Here is a tiny trained network, its code and every weight. The questions are about switching its units off for an input and a class, where a switched-off unit gives its printed mean instead of its output.

import numpy as np


def w(rows, s, z=0):
    codes = np.array(rows[::2]) - 128.0
    scale = np.full(codes.shape[1], s)
    scale[-1] = z or s
    return codes * scale


def norm(h):
    return h / np.sqrt((h * h).mean(-1, keepdims=True) + 1e-5)


def f(y):
    return y / 2 * (1 + np.tanh(0.7978845608 * (y + 0.044715 * y**3)))


def log_softmax(a):
    a = a - a.max(-1, keepdims=True)
    return a - np.log(np.exp(a).sum(-1, keepdims=True))


def net(x, mask):
    res = np.array(x, float).reshape(1, 6) / 4 @ E
    u = 0
    for l in range(4):
        y = f(norm(res) @ A[l][:, :-1].T + A[l][:, -1])
        res = res + np.where(mask[u : u + 6], y, B[l][:, -1]) @ B[l][:, :-1]
        u += 6
    return log_softmax(norm(res)[-1] @ U[:, :-1].T + U[:, -1])


A, B = {}, {}
E = w([
[80,128,163,195,34,98],'x0',
[57,245,126,147,227,175],'x1',
[185,94,183,143,64,186],'x2',
[145,62,151,105,225,52],'x3',
[164,167,74,253,99,113],'x4',
[140,115,134,163,200,116],'x5',
],0.0044)
A[0] = w([
[152,208,189,233,40,209,74],'0.n1',
[209,136,161,57,168,177,134],'0.n2',
[49,131,241,57,120,170,2],'0.n3',
[151,175,149,2,59,182,100],'0.n4',
[129,174,114,114,17,145,85],'0.n5',
[137,95,139,76,172,119,23],'0.n6',
],0.0056,0.002)
B[0] = w([
[34,96,118,208,40,134,252],'0.n1',
[94,40,157,150,72,162,188],'0.n2',
[103,178,254,168,59,171,175],'0.n3',
[111,56,101,68,239,176,215],'0.n4',
[132,172,130,146,165,208,198],'0.n5',
[28,169,85,148,194,180,132],'0.n6',
],0.0071,0.0026)
A[1] = w([
[57,178,148,137,151,38,113],'1.n1',
[182,110,2,162,111,154,147],'1.n2',
[159,44,130,135,161,186,4],'1.n3',
[157,101,88,25,146,51,133],'1.n4',
[57,222,131,97,167,160,54],'1.n5',
[126,82,33,112,240,95,174],'1.n6',
],0.0064,0.003)
B[1] = w([
[240,156,176,86,185,139,185],'1.n1',
[141,140,65,182,111,96,207],'1.n2',
[126,99,191,123,121,70,146],'1.n3',
[50,84,86,66,46,177,190],'1.n4',
[162,129,102,37,70,85,192],'1.n5',
[2,133,111,160,141,164,254],'1.n6',
],0.0062,0.0032)
A[2] = w([
[121,112,164,200,61,109,167],'2.n1',
[130,157,196,76,164,145,251],'2.n2',
[216,205,119,211,85,186,141],'2.n3',
[130,142,51,69,122,188,68],'2.n4',
[203,105,90,83,98,152,34],'2.n5',
[148,92,156,77,51,2,188],'2.n6',
],0.0081,0.0013)
B[2] = w([
[126,128,34,76,74,68,248],'2.n1',
[201,78,107,156,136,2,215],'2.n2',
[114,131,108,192,62,16,253],'2.n3',
[72,117,105,185,38,133,182],'2.n4',
[161,48,141,79,170,117,131],'2.n5',
[224,217,33,68,116,150,202],'2.n6',
],0.0059,0.0034)
A[3] = w([
[76,125,116,38,137,98,118],'3.n1',
[154,160,154,95,176,75,8],'3.n2',
[137,138,84,218,131,91,137],'3.n3',
[147,92,54,163,120,162,3],'3.n4',
[105,135,135,205,112,164,199],'3.n5',
[180,121,2,172,94,90,174],'3.n6',
],0.0087,0.003)
B[3] = w([
[188,136,127,93,58,100,170],'3.n1',
[99,180,195,149,67,115,132],'3.n2',
[124,101,138,137,155,46,193],'3.n3',
[109,106,255,184,108,116,141],'3.n4',
[94,83,110,165,114,68,171],'3.n5',
[97,54,135,91,129,107,254],'3.n6',
],0.0092,0.0077)
U = w([
[120,69,212,88,141,188,142],'0',
[199,178,112,201,143,178,3],'1',
[52,165,116,167,61,189,96],'2',
[96,172,109,211,225,118,95],'3',
[179,255,174,121,110,95,110],'4',
[88,79,74,185,48,36,193],'5',
[184,111,86,66,89,172,167],'6',
],0.013,0.0069)

Each question gives the input, the list of numbers given to net, and the class t.
The units are the neurons (one row each of A and B). Each row of codes is followed by its name. A weight is (code - 128) times the scale printed after its matrix; where a second scale follows, it is the last column's (A, B and U).
mask holds one flag per neuron, layer by layer. A switched-off neuron (its flag False) gives its mean, the last column of its row in B, instead of its output. The means were averaged over made-up inputs and are rounded, as every weight is.
A unit's drop is (log p(t) with every unit on - log p(t) with that unit switched off) / (log p(t) with every unit on - log p(t) with every unit switched off).
The circuit of an input: a set's keep is (log p(t) with only the set's units on - log p(t) with every unit switched off) / (log p(t) with every unit on - log p(t) with every unit switched off). Starting from the 12 units with the biggest drops (on a tie, the unit counted first), units are removed one at a time, each time the one whose removal leaves the highest keep (on an exact tie, the one counted first), for as long as the keep stays at least 0.8.
units of the circuit, in order: the units of the circuit, biggest drop first
unit that matters most: the unit with the biggest drop
top k neurons: the k neurons with the biggest drops, biggest first
k most important neurons of layer l: the k neurons of layer l with the biggest drops, biggest first
input [-6,4,-2,-6,-6,1], class 6: unit that matters most -> 3.n1
input [-1,-4,2,6,2,-1], class 6: units of the circuit, in order -> [2.n6, 2.n3]
input [2,-5,-1,6,3,0], class 6: top 2 neurons -> [2.n6, 0.n4]
input [-3,1,1,3,-8,-7], class 0: units of the circuit, in order -> [0.n4, 0.n3]
input [-2,3,0,0,-5,7], class 4: 2 most important neurons of layer 1 -> [1.n5, 1.n4]
input [3,5,6,-3,-4,-6], class 2: units of the circuit, in order -> [3.n6, 0.n5]
input [-2,3,-7,8,-4,2], class 6: units of the circuit, in order -> [3.n1, 2.n3, 3.n5]
input [-5,-4,7,1,-4,-7], class 0: units of the circuit, in order -> [0.n4, 2.n1]
input [-6,0,-8,6,-3,-4], class 6: 2 most important neurons of layer 3 -> [3.n1, 3.n3]
input [-1,5,2,4,6,4], class 3: 4 most important neurons of layer 0 -> [0.n3, 0.n1, 0.n2, 0.n5]
input [1,3,0,1,0,4], class 3: top 2 neurons -> [2.n1, 0.n3]
input [0,3,-3,4,-2,7], class 3: top 3 neurons -> [1.n6, 3.n6, 2.n1]
input [-6,-8,7,-2,0,0], class 0: 2 most important neurons of layer 3 -> [3.n4, 3.n1]
input [-7,-1,-3,-6,2,-6], class 2: unit that matters most -> 0.n4
input [5,2,-5,-8,-8,-6], class 6: top 3 neurons -> [1.n5, 0.n4, 1.n6]
input [2,-4,-4,2,0,-3], class 6: top 2 neurons -> [0.n4, 2.n3]
input [-4,0,3,-8,-6,-3], class 0: 2 most important neurons of layer 2 -> [2.n1, 2.n6]
input [-8,-4,1,-1,0,1], class 0: 3 most important neurons of layer 2 -> [2.n3, 2.n1, 2.n2]
input [3,5,-5,7,-4,6], class 4: top 3 neurons -> [1.n1, 0.n4, 3.n6]
input [3,-4,2,5,-7,6], class 6: unit that matters most -> 2.n6
input [1,-1,-2,-4,-5,-8], class 0: top 3 neurons -> [0.n4, 2.n1, 2.n6]
input [2,8,-4,6,3,-2], class 4: 3 most important neurons of layer 1 -> [1.n1, 1.n5, 1.n2]
input [-6,-3,-2,0,-7,-1], class 0: top 3 neurons -> [0.n2, 2.n1, 0.n4]
input [-5,-2,-8,4,-3,3], class 2: top 2 neurons -> [1.n6, 1.n4]
input [-6,1,4,3,-4,-2], class 0: top 2 neurons -> [0.n2, 2.n1]
input [7,2,-4,3,1,1], class 4: top 2 neurons -> [1.n1, 0.n1]
input [-1,-5,7,3,-3,2], class 6: unit that matters most -> 2.n6
